Below are the code and all the weights of a small trained network. Each question names an input and a class and asks about switching units off, where a switched-off unit gives its printed mean instead of its output.

import numpy as np


def w(rows, s, z=0):
    codes = np.array(rows[::2]) - 128.0
    scale = np.full(codes.shape[1], s)
    scale[-1] = z or s
    return codes * scale


def f(y):
    return y / 2 * (1 + np.tanh(0.7978845608 * (y + 0.044715 * y**3)))


def log_softmax(a):
    a = a - a.max(-1, keepdims=True)
    return a - np.log(np.exp(a).sum(-1, keepdims=True))


def net(x, mask):
    res = np.array(x, float).reshape(1, 5) / 4 @ E
    y = f(res @ A[0][:, :-1].T + A[0][:, -1])
    res = res + np.where(mask, y, B[0][:, -1]) @ B[0][:, :-1]
    return log_softmax(res[-1] @ U[:, :-1].T + U[:, -1])


A, B = {}, {}
E = w([
[129,126,129,127],'x0',
[187,97,25,131],'x1',
[85,49,110,217],'x2',
[51,69,119,6],'x3',
[130,128,128,130],'x4',
],0.011)
A[0] = w([
[81,136,180,168,175],'N1',
[95,163,183,37,116],'N2',
[179,235,190,191,1],'N3',
[244,134,151,82,219],'N4',
[215,85,89,167,114],'N5',
[155,115,149,126,99],'N6',
[211,222,106,72,40],'N7',
[121,92,119,221,105],'N8',
[183,178,65,79,118],'N9',
[101,136,190,61,132],'N10',
[78,142,248,177,168],'N11',
[84,138,219,186,2],'N12',
[132,141,57,191,100],'N13',
[141,119,74,182,145],'N14',
[109,108,202,79,152],'N15',
[156,215,154,183,230],'N16',
[150,171,124,184,56],'N17',
[53,70,65,72,24],'N18',
[54,47,87,109,126],'N19',
],0.014,0.0088)
B[0] = w([
[112,76,62,68,202],'N1',
[50,198,129,160,241],'N2',
[99,124,35,17,206],'N3',
[83,129,82,77,231],'N4',
[87,184,163,172,192],'N5',
[121,113,123,128,121],'N6',
[220,7,205,112,202],'N7',
[54,137,150,136,195],'N8',
[169,53,116,63,201],'N9',
[67,184,111,171,221],'N10',
[187,48,74,60,251],'N11',
[204,63,206,245,178],'N12',
[123,135,165,229,176],'N13',
[122,146,185,151,184],'N14',
[77,163,106,128,215],'N15',
[199,79,169,159,246],'N16',
[116,170,114,88,162],'N17',
[213,19,180,126,216],'N18',
[169,87,90,89,234],'N19',
],0.011,0.012)
U = w([
[160,107,84,14,219],'0',
[250,72,230,119,225],'1',
[49,235,169,131,3],'2',
],0.011,0.0017)

Each question gives the input, the list of numbers given to net, and the class t.
The units are the neurons (one row each of A and B). Each row of codes is followed by its name. A weight is (code - 128) times the scale printed after its matrix; where a second scale follows, it is the last column's (A, B and U).
mask holds one flag per neuron, in row order. A switched-off neuron (its flag False) gives its mean, the last column of its row in B, instead of its output. The means were averaged over made-up inputs and are rounded, as every weight is.
A unit's drop is (log p(t) with every unit on - log p(t) with that unit switched off) / (log p(t) with every unit on - log p(t) with every unit switched off).
most important unit: the unit with the biggest drop
top k neurons: the k neurons with the biggest drops, biggest first
drop when u is switched off: that unit's drop, to one decimal
input [5,-3,-7,-4,7], class 0: most important unit	N3
input [-2,-6,-4,1,-3], class 2: top 2 neurons	(N2 N10)
input [2,-2,-7,-8,-2], class 0: top 2 neurons	(N3 N4)
input [-3,5,6,1,-7], class 1: top 4 neurons	(N2 N10 N19 N15)
input [-1,4,3,1,-7], class 1: top 4 neurons	(N2 N10 N15 N3)
input [-7,2,7,6,-8], class 1: top 2 neurons	(N18 N3)
input [8,2,-4,-1,-6], class 1: top 3 neurons	(N3 N7 N1)
input [3,-6,-8,2,-3], class 2: drop when N2 is switched off	0.7
input [5,0,0,-8,-7], class 0: drop when N16 is switched off	-0.2
input [-3,8,6,2,1], class 1: drop when N18 is switched off	0.0
input [8,6,-1,-1,0], class 1: top 2 neurons	(N3 N2)
